Below is a small trained network, with its code and all its weights. Each question gives an input and a target symbol and asks what happens when units are switched off, that is, made to give their printed mean instead of their output.

import numpy as np


def w(rows, s, z=0):
    codes = np.array(rows[::2]) - 128.0
    scale = np.full(codes.shape[1], s)
    scale[-1] = z or s
    return codes * scale


def f(y):
    return np.maximum(y, 0)


def softmax(a):
    e = np.exp(a - a.max(-1, keepdims=True))
    return e / e.sum(-1, keepdims=True)


def log_softmax(a):
    a = a - a.max(-1, keepdims=True)
    return a - np.log(np.exp(a).sum(-1, keepdims=True))


def net(x, mask):
    ids = ['αγδζηλμξσφψω'.index(c) for c in x.split()]
    T = len(ids)
    res = E[ids] + P[:T]
    u = 0
    for l in range(3):
        r = res
        for j in range(2):
            rows = slice(2 * j, 2 * j + 2)
            q, k, v = (r @ M[l][rows].T for M in (Q, K, V))
            z = softmax(np.where(np.tri(T) > 0, q @ k.T / 2**0.5, -1e9)) @ v
            o = O[l][rows]
            res = res + np.where(mask[u + j], z, o[:, -1]) @ o[:, :-1]
        u += 2
        y = f(res @ A[l][:, :-1].T + A[l][:, -1])
        res = res + np.where(mask[u : u + 8], y, B[l][:, -1]) @ B[l][:, :-1]
        u += 8
    return log_softmax(res[-1] @ U[:, :-1].T + U[:, -1])


Q, K, V, O, A, B = {}, {}, {}, {}, {}, {}
E = w([
[182,116,148,98,43,113],'α',
[189,162,196,167,107,91],'γ',
[125,62,154,31,102,96],'δ',
[88,47,70,126,146,108],'ζ',
[128,118,31,142,201,148],'η',
[150,138,124,190,194,176],'λ',
[197,170,112,107,73,147],'μ',
[136,151,68,163,52,181],'ξ',
[185,146,108,118,227,97],'σ',
[91,135,176,95,93,213],'φ',
[104,111,218,193,101,131],'ψ',
[147,82,133,126,40,6],'ω',
],0.021)
P = w([
[150,70,153,163,255,165],'0',
[163,95,155,159,195,147],'1',
[158,105,152,159,175,141],'2',
[150,116,153,156,167,137],'3',
[139,123,151,151,160,130],'4',
[126,132,147,144,154,135],'5',
[114,142,141,142,149,127],'6',
[99,147,135,137,144,134],'7',
[90,156,132,127,135,135],'8',
[76,162,134,120,132,132],'9',
[57,173,133,105,126,125],'10',
[54,168,129,101,127,135],'11',
[75,147,138,101,124,135],'12',
],0.01)
Q[0] = w([
[83,87,98,120,135,144],'0.h1',
[115,104,164,179,72,70],'0.h1',
[24,65,74,137,95,111],'0.h2',
[136,111,208,177,1,142],'0.h2',
],0.0068)
K[0] = w([
[127,40,119,60,89,134],'0.h1',
[85,85,172,235,87,93],'0.h1',
[142,58,65,117,112,126],'0.h2',
[1,174,154,119,80,127],'0.h2',
],0.0098)
V[0] = w([
[62,70,112,149,83,163],'0.h1',
[131,38,151,165,103,216],'0.h1',
[3,121,66,92,148,120],'0.h2',
[63,123,170,125,100,162],'0.h2',
],0.0066)
O[0] = w([
[2,174,93,167,226,54,79],'0.h1',
[156,83,24,186,142,203,212],'0.h1',
[155,160,181,159,22,76,1],'0.h2',
[229,195,71,194,15,52,129],'0.h2',
],0.0061,0.0034)
A[0] = w([
[99,169,234,187,195,197,201],'0.n1',
[174,152,189,43,42,140,144],'0.n2',
[145,148,161,115,177,80,151],'0.n3',
[73,92,159,255,143,115,116],'0.n4',
[136,136,57,101,141,151,121],'0.n5',
[155,133,127,129,137,158,169],'0.n6',
[203,247,108,168,103,152,124],'0.n7',
[83,142,120,110,29,137,1],'0.n8',
],0.0094,0.0026)
B[0] = w([
[157,179,52,88,2,66,254],'0.n1',
[161,214,76,135,171,107,217],'0.n2',
[219,137,142,75,170,182,161],'0.n3',
[69,191,70,201,122,188,195],'0.n4',
[101,70,110,135,162,75,178],'0.n5',
[107,204,148,135,146,73,180],'0.n6',
[66,30,42,124,109,151,205],'0.n7',
[56,83,142,161,165,127,170],'0.n8',
],0.0065,0.008)
Q[1] = w([
[74,169,65,156,121,148],'1.h1',
[165,119,118,164,181,103],'1.h1',
[88,116,233,148,157,201],'1.h2',
[144,252,117,99,124,96],'1.h2',
],0.011)
K[1] = w([
[125,161,201,173,77,138],'1.h1',
[57,94,222,92,135,199],'1.h1',
[254,107,172,200,172,219],'1.h2',
[111,164,72,74,62,102],'1.h2',
],0.0081)
V[1] = w([
[124,206,187,120,32,66],'1.h1',
[144,87,185,173,72,51],'1.h1',
[151,120,80,124,151,62],'1.h2',
[188,56,37,104,80,2],'1.h2',
],0.0067)
O[1] = w([
[216,84,100,160,114,63,115],'1.h1',
[159,68,226,136,156,87,74],'1.h1',
[98,155,183,194,157,254,183],'1.h2',
[106,138,233,113,212,198,254],'1.h2',
],0.0099,0.0055)
A[1] = w([
[181,231,99,40,135,97,189],'1.n1',
[69,157,163,209,131,72,110],'1.n2',
[113,161,81,161,104,127,101],'1.n3',
[115,128,204,125,209,81,2],'1.n4',
[80,103,115,121,83,113,158],'1.n5',
[4,52,107,203,148,149,170],'1.n6',
[107,84,97,136,255,108,58],'1.n7',
[229,116,81,152,141,174,199],'1.n8',
],0.0098,0.0035)
B[1] = w([
[153,131,92,105,119,216,221],'1.n1',
[160,186,76,100,182,116,165],'1.n2',
[158,177,157,170,132,109,196],'1.n3',
[106,143,74,108,161,191,163],'1.n4',
[167,95,173,133,182,142,157],'1.n5',
[160,123,166,165,89,188,246],'1.n6',
[71,255,165,90,22,105,201],'1.n7',
[72,131,83,138,177,125,215],'1.n8',
],0.0084,0.011)
Q[2] = w([
[46,49,188,141,143,53],'2.h1',
[255,155,178,98,18,70],'2.h1',
[182,130,55,127,117,113],'2.h2',
[76,1,173,168,164,118],'2.h2',
],0.008)
K[2] = w([
[148,72,185,195,189,207],'2.h1',
[75,97,68,108,99,99],'2.h1',
[198,114,133,171,90,63],'2.h2',
[126,223,96,137,254,131],'2.h2',
],0.0072)
V[2] = w([
[16,26,114,105,5,134],'2.h1',
[253,29,170,155,3,192],'2.h1',
[189,64,143,180,153,192],'2.h2',
[190,171,145,196,168,117],'2.h2',
],0.0066)
O[2] = w([
[1,158,100,119,99,161,9],'2.h1',
[117,47,184,204,73,99,10],'2.h1',
[165,42,107,174,139,215,163],'2.h2',
[175,170,174,134,140,47,154],'2.h2',
],0.0084,0.011)
A[2] = w([
[176,115,63,133,99,176,123],'2.n1',
[130,81,82,222,175,171,167],'2.n2',
[109,72,159,2,53,178,109],'2.n3',
[15,88,105,108,221,205,219],'2.n4',
[119,82,28,133,57,104,151],'2.n5',
[134,121,69,86,100,163,215],'2.n6',
[170,172,88,209,105,144,196],'2.n7',
[189,94,106,64,210,114,1],'2.n8',
],0.0088,0.0045)
B[2] = w([
[78,90,117,182,76,131,221],'2.n1',
[174,72,139,104,138,86,194],'2.n2',
[40,160,180,217,60,68,161],'2.n3',
[127,81,165,75,126,104,225],'2.n4',
[84,183,163,254,135,72,145],'2.n5',
[96,112,107,169,143,108,213],'2.n6',
[153,108,105,112,148,110,249],'2.n7',
[153,113,159,89,40,105,191],'2.n8',
],0.0082,0.018)
U = w([
[110,126,155,142,138,123,128],'α',
[180,134,175,125,45,132,29],'γ',
[98,110,174,118,82,78,219],'δ',
[153,182,198,188,62,179,56],'ζ',
[89,211,104,154,165,154,80],'η',
[134,145,82,138,177,167,129],'λ',
[103,89,82,94,163,136,240],'μ',
[127,54,122,148,145,181,81],'ξ',
[171,162,77,68,84,150,2],'σ',
[74,138,80,187,64,86,157],'φ',
[164,145,148,116,112,46,128],'ψ',
[152,130,214,120,254,145,254],'ω',
],0.0086,0.005)

Each question gives the input, a string of symbols that net reads in full, and the target symbol t.
The units are the heads (2 rows each of Q, K, V and O) and the neurons (one row each of A and B). Each row of codes is followed by its name. A weight is (code - 128) times the scale printed after its matrix; where a second scale follows, it is the last column's (O, A, B and U).
mask holds one flag per unit, layer by layer, with each layer's heads first. A switched-off unit (its flag False) gives its mean, the last column of its rows in O or B, instead of its output. The means were averaged over made-up inputs and are rounded, as every weight is.
A unit's drop is (log p(t) with every unit on - log p(t) with that unit switched off) / (log p(t) with every unit on - log p(t) with every unit switched off).
The circuit of an input: a set's keep is (log p(t) with only the set's units on - log p(t) with every unit switched off) / (log p(t) with every unit on - log p(t) with every unit switched off). Starting from the 12 units with the biggest drops (on a tie, the unit counted first), units are removed one at a time, each time the one whose removal leaves the highest keep (on an exact tie, the one counted first), for as long as the keep stays at least 0.8.
circuit, biggest first: the units of the circuit, biggest drop first
top k neurons: the k neurons with the biggest drops, biggest first
top k neurons in layer l: the k neurons of layer l with the biggest drops, biggest first
input δ σ ω δ γ λ ψ φ, target φ: circuit, biggest first -> [0.n1; 1.h2; 2.h1]
input η η η ψ ψ, target ψ: top neuron -> [0.n1]
input δ φ γ φ γ, target φ: circuit, biggest first -> [1.h2; 0.n1; 2.h1]
input ζ φ λ ξ φ λ, target φ: circuit, biggest first -> [1.h2; 2.h1]
input φ ζ φ σ ω ζ σ γ σ λ, target σ: circuit, biggest first -> [1.n7; 2.h1; 1.n6; 2.n8]
input γ μ ψ γ δ γ ξ φ σ φ, target σ: circuit, biggest first -> [1.n7; 0.h2; 2.h1]
input ξ φ λ ω σ σ φ ω γ δ γ ζ, target ζ: circuit, biggest first -> [1.n7; 1.n6; 0.n1]
input ψ ω ζ λ λ γ ζ ω φ ω γ ψ η, target η: top 2 neurons in layer 2 -> [2.n8; 2.n2]
input λ ζ α ψ ζ ψ γ μ, target ψ: top 2 neurons -> [0.n1; 0.n4]
input ζ φ ζ η φ η γ φ λ α ξ γ, target ξ: top 2 neurons -> [1.n6; 0.n7]
input γ ψ ξ δ δ ζ, target ζ: circuit, biggest first -> [1.n7; 1.n6; 1.h2]
input ω ψ φ ξ ζ φ ψ, target φ: top 3 neurons in layer 0 -> [0.n4; 0.n1; 0.n2]
input γ φ ω η μ η μ, target μ: circuit, biggest first -> [1.n7; 1.n8; 0.n7]
input φ γ η ξ γ ω δ α ξ λ, target ξ: top 3 neurons in layer 0 -> [0.n2; 0.n7; 0.n1]
input η δ φ σ γ ω ω λ, target ω: circuit, biggest first -> [1.h2; 0.n1; 0.h2]
input γ λ α ζ ω φ ψ λ α, target ψ: top 2 neurons -> [0.n1; 0.n2]
input γ μ ζ γ ξ λ, target ξ: top 2 neurons -> [0.n1; 0.n2]
input φ ζ α φ μ α ψ ω φ α, target ω: circuit, biggest first -> [1.h2]
input ζ φ ζ λ γ ξ φ φ μ, target φ: top 2 neurons -> [0.n1; 2.n5]
input ξ ζ μ ξ α, target ξ: top neuron -> [1.n6]
input ω ξ φ μ, target φ: top 3 neurons in layer 0 -> [0.n1; 0.n3; 0.n2]
input γ λ σ α, target σ: circuit, biggest first -> [2.h1; 2.n8; 1.n7; 0.h2]
input λ μ φ σ ω ζ ω ξ, target ξ: top 2 neurons in layer 1 -> [1.n6; 1.n7]
input σ ω σ ζ λ, target σ: circuit, biggest first -> [1.n7; 2.h1; 0.n1; 2.n8]
input η γ ω ξ μ ξ μ, target ξ: top 2 neurons -> [1.n6; 0.n2]
input α μ ξ α γ, target ξ: top 2 neurons -> [1.n7; 0.n1]
input φ δ φ δ α ξ φ φ α φ γ λ, target φ: top 2 neurons -> [0.n1; 0.n7]
input ψ λ φ μ γ ζ α η σ δ, target δ: top 3 neurons -> [2.n3; 2.n4; 1.n3]
